Here is a tiny trained network, its code and every weight. The questions are about switching its units off for an input and a target symbol, where a switched-off unit gives its printed mean instead of its output.

import numpy as np


def w(rows, s, z=0):
    codes = np.array(rows[::2]) - 128.0
    scale = np.full(codes.shape[1], s)
    scale[-1] = z or s
    return codes * scale


def norm(h):
    return h / np.sqrt((h * h).mean(-1, keepdims=True) + 1e-5)


def f(y):
    return np.maximum(y, 0)


def softmax(a):
    e = np.exp(a - a.max(-1, keepdims=True))
    return e / e.sum(-1, keepdims=True)


def log_softmax(a):
    a = a - a.max(-1, keepdims=True)
    return a - np.log(np.exp(a).sum(-1, keepdims=True))


def net(x, mask):
    ids = ['αβγδεζηθμξτ'.index(c) for c in x.split()]
    T = len(ids)
    res = E[ids] + P[:T]
    u = 0
    for l in range(3):
        q, k, v = (norm(res) @ M[l].T for M in (Q, K, V))
        z = softmax(np.where(np.tri(T) > 0, q @ k.T / 3**0.5, -1e9)) @ v
        res = res + np.where(mask[u], z, O[l][:, -1]) @ O[l][:, :-1]
        u += 1
        y = f(norm(res) @ A[l][:, :-1].T + A[l][:, -1])
        res = res + np.where(mask[u : u + 12], y, B[l][:, -1]) @ B[l][:, :-1]
        u += 12
    return log_softmax(norm(res)[-1] @ U[:, :-1].T + U[:, -1])


Q, K, V, O, A, B = {}, {}, {}, {}, {}, {}
E = w([
[146,133,89,180],'α',
[151,109,189,159],'β',
[120,135,117,139],'γ',
[108,173,145,45],'δ',
[16,145,214,106],'ε',
[135,124,83,79],'ζ',
[66,98,174,25],'η',
[188,155,130,225],'θ',
[142,165,166,179],'μ',
[133,159,188,119],'ξ',
[149,162,250,33],'τ',
],0.022)
P = w([
[124,176,100,97],'0',
[222,43,192,116],'1',
[136,181,103,99],'2',
[166,46,204,140],'3',
[112,188,95,108],'4',
[94,54,232,211],'5',
[101,191,87,115],'6',
[60,88,236,249],'7',
[94,198,77,130],'8',
],0.011)
Q[0] = w([
[95,56,11,143],'L0H0',
[158,99,58,177],'L0H0',
[84,128,162,57],'L0H0',
],0.012)
K[0] = w([
[133,94,56,144],'L0H0',
[149,64,100,181],'L0H0',
[128,118,150,6],'L0H0',
],0.016)
V[0] = w([
[216,97,88,93],'L0H0',
[138,124,231,218],'L0H0',
[105,1,91,130],'L0H0',
],0.0052)
O[0] = w([
[4,200,79,193,197],'L0H0',
[224,14,187,34,33],'L0H0',
[135,54,28,182,10],'L0H0',
],0.0039,0.0013)
A[0] = w([
[177,87,104,67,158],'L0N0',
[189,54,127,45,118],'L0N1',
[65,99,108,67,142],'L0N2',
[62,186,102,165,120],'L0N3',
[7,83,223,137,106],'L0N4',
[144,107,52,84,115],'L0N5',
[71,218,72,71,155],'L0N6',
[113,79,28,178,106],'L0N7',
[49,160,78,156,123],'L0N8',
[113,157,144,214,101],'L0N9',
[126,174,190,63,2],'L0N10',
[87,149,42,152,144],'L0N11',
],0.012,0.025)
B[0] = w([
[99,130,153,100,187],'L0N0',
[114,115,185,150,154],'L0N1',
[124,126,151,96,189],'L0N2',
[147,144,138,133,171],'L0N3',
[93,97,96,129,174],'L0N4',
[129,110,124,89,155],'L0N5',
[153,114,122,84,253],'L0N6',
[126,158,103,127,156],'L0N7',
[152,108,131,168,177],'L0N8',
[116,140,141,104,142],'L0N9',
[250,88,150,76,128],'L0N10',
[165,129,99,129,205],'L0N11',
],0.025,0.012)
Q[1] = w([
[93,174,245,147],'L1H0',
[214,250,160,159],'L1H0',
[142,53,59,204],'L1H0',
],0.011)
K[1] = w([
[158,195,169,47],'L1H0',
[145,252,141,199],'L1H0',
[172,79,69,192],'L1H0',
],0.013)
V[1] = w([
[236,167,116,89],'L1H0',
[200,126,116,248],'L1H0',
[144,1,119,81],'L1H0',
],0.0062)
O[1] = w([
[33,92,36,54,186],'L1H0',
[3,215,131,151,17],'L1H0',
[82,34,166,112,254],'L1H0',
],0.0061,0.0034)
A[1] = w([
[169,74,141,136,108],'L1N0',
[5,58,218,161,95],'L1N1',
[100,135,80,220,112],'L1N2',
[77,199,71,197,93],'L1N3',
[100,117,207,138,127],'L1N4',
[107,83,136,101,112],'L1N5',
[158,156,27,180,134],'L1N6',
[99,61,183,150,82],'L1N7',
[81,67,143,209,194],'L1N8',
[125,178,39,156,141],'L1N9',
[110,215,55,112,128],'L1N10',
[166,150,160,81,2],'L1N11',
],0.017,0.015)
B[1] = w([
[132,88,171,183,164],'L1N0',
[192,127,100,250,254],'L1N1',
[91,89,73,9,154],'L1N2',
[168,49,114,44,145],'L1N3',
[154,39,122,204,200],'L1N4',
[165,94,164,111,188],'L1N5',
[151,82,181,41,188],'L1N6',
[244,178,141,241,189],'L1N7',
[60,98,182,90,238],'L1N8',
[140,113,185,109,175],'L1N9',
[182,120,197,123,173],'L1N10',
[49,26,103,39,130],'L1N11',
],0.014,0.01)
Q[2] = w([
[212,74,217,119],'L2H0',
[176,126,249,151],'L2H0',
[156,166,77,191],'L2H0',
],0.012)
K[2] = w([
[83,112,185,140],'L2H0',
[102,140,251,136],'L2H0',
[185,155,100,188],'L2H0',
],0.018)
V[2] = w([
[30,116,145,2],'L2H0',
[252,101,27,80],'L2H0',
[140,185,96,99],'L2H0',
],0.0053)
O[2] = w([
[83,108,141,107,80],'L2H0',
[37,173,144,181,182],'L2H0',
[254,165,182,119,5],'L2H0',
],0.0099,0.0031)
A[2] = w([
[170,146,108,128,123],'L2N0',
[150,177,168,133,107],'L2N1',
[42,233,192,212,9],'L2N2',
[118,125,154,165,106],'L2N3',
[36,252,189,205,3],'L2N4',
[140,147,61,117,121],'L2N5',
[146,97,166,114,159],'L2N6',
[153,182,87,139,127],'L2N7',
[82,204,119,79,65],'L2N8',
[139,87,126,130,162],'L2N9',
[151,132,163,175,89],'L2N10',
[144,155,75,124,116],'L2N11',
],0.03,0.025)
B[2] = w([
[150,142,149,173,148],'L2N0',
[37,150,184,175,132],'L2N1',
[246,234,209,26,128],'L2N2',
[181,118,159,125,151],'L2N3',
[248,201,3,8,128],'L2N4',
[131,90,162,155,140],'L2N5',
[97,145,108,148,250],'L2N6',
[134,203,220,191,129],'L2N7',
[91,145,74,185,129],'L2N8',
[137,141,102,169,226],'L2N9',
[208,37,164,77,158],'L2N10',
[92,109,175,159,134],'L2N11',
],0.027,0.021)
U = w([
[155,190,210,114,171],'α',
[141,31,253,149,3],'β',
[147,191,79,172,108],'γ',
[119,154,110,91,232],'δ',
[96,106,82,199,150],'ε',
[174,58,44,77,2],'ζ',
[83,31,102,93,97],'η',
[136,73,209,62,36],'θ',
[94,173,181,150,200],'μ',
[99,166,93,141,195],'ξ',
[92,128,195,111,171],'τ',
],0.017,0.0054)

Each question gives the input, a string of symbols that net reads in full, and the target symbol t.
The units are the heads (3 rows each of Q, K, V and O) and the neurons (one row each of A and B). Each row of codes is followed by its name. A weight is (code - 128) times the scale printed after its matrix; where a second scale follows, it is the last column's (O, A, B and U).
mask holds one flag per unit, layer by layer, with each layer's heads first. A switched-off unit (its flag False) gives its mean, the last column of its rows in O or B, instead of its output. The means were averaged over made-up inputs and are rounded, as every weight is.
A unit's drop is (log p(t) with every unit on - log p(t) with that unit switched off) / (log p(t) with every unit on - log p(t) with every unit switched off).
The circuit of an input: a set's keep is (log p(t) with only the set's units on - log p(t) with every unit switched off) / (log p(t) with every unit on - log p(t) with every unit switched off). Starting from the 12 units with the biggest drops (on a tie, the unit counted first), units are removed one at a time, each time the one whose removal leaves the highest keep (on an exact tie, the one counted first), for as long as the keep stays at least 0.8.
circuit, biggest first: the units of the circuit, biggest drop first
most important unit: the unit with the biggest drop
k most important neurons of layer l: the k neurons of layer l with the biggest drops, biggest first
drop of u: that unit's drop, to one decimal
input α δ ζ α, target ε: 2 most important neurons of layer 0 : L0N11; L0N2
input ζ α α δ ζ δ, target ε: circuit, biggest first : L2N9; L1N10; L2N6
input ξ α ε α α γ ζ, target ζ: circuit, biggest first : L1N1; L0N6; L2N10
input τ ζ θ ε θ ζ, target ε: 3 most important neurons of layer 0 : L0N7; L0N1; L0N11
input ζ η ζ η γ, target γ: 2 most important neurons of layer 2 : L2N10; L2N0
input δ β ζ ζ, target ε: circuit, biggest first : L2N10; L2N6
input δ α ε, target ε: most important unit : L0N6
input α ζ γ γ ζ α α, target α: 4 most important neurons of layer 0 : L0N11; L0N4; L0N6; L0N7
input ζ μ α α, target ε: 3 most important neurons of layer 0 : L0N11; L0N2; L0N7
input α ζ α ζ ζ α, target η: 3 most important neurons of layer 1 : L1N2; L1N8; L1N3
input θ δ μ ζ ζ α μ ζ ξ, target ξ: 2 most important neurons of layer 0 : L0N11; L0N7
input β α ε β α μ τ, target τ: 2 most important neurons of layer 0 : L0N11; L0N8
input ε τ α ζ θ ζ θ ζ, target η: 4 most important neurons of layer 0 : L0N0; L0N7; L0N1; L0N6
input ζ η α δ ε τ α ζ α, target ζ: 2 most important neurons of layer 1 : L1N6; L1N7
input α ε θ ζ ξ β α θ, target ε: most important unit : L0N11
input δ δ ζ ξ ζ δ ζ α γ, target γ: 3 most important neurons of layer 1 : L1N6; L1N7; L1N1
input α α ε α ζ ζ τ α, target η: 3 most important neurons of layer 0 : L0N6; L0N2; L0N0
input ζ δ μ, target μ: 4 most important neurons of layer 0 : L0N6; L0N2; L0N0; L0N5
input ζ α α ζ η ζ θ, target θ: 2 most important neurons of layer 0 : L0N6; L0N2
input γ γ θ ζ δ, target δ: most important unit : L1N1
input α θ η γ α γ ζ, target ζ: 2 most important neurons of layer 0 : L0N6; L0N5
input α ξ γ ε τ, target τ: drop of L1N1 : 1.4
input ζ ξ ζ ζ, target η: drop of L0N5 : 0.5
input ε ζ β α γ δ η, target η: drop of L0N2 : 0.3
input α δ ε δ ζ ζ ζ α δ, target ζ: drop of L0N6 : 1.6
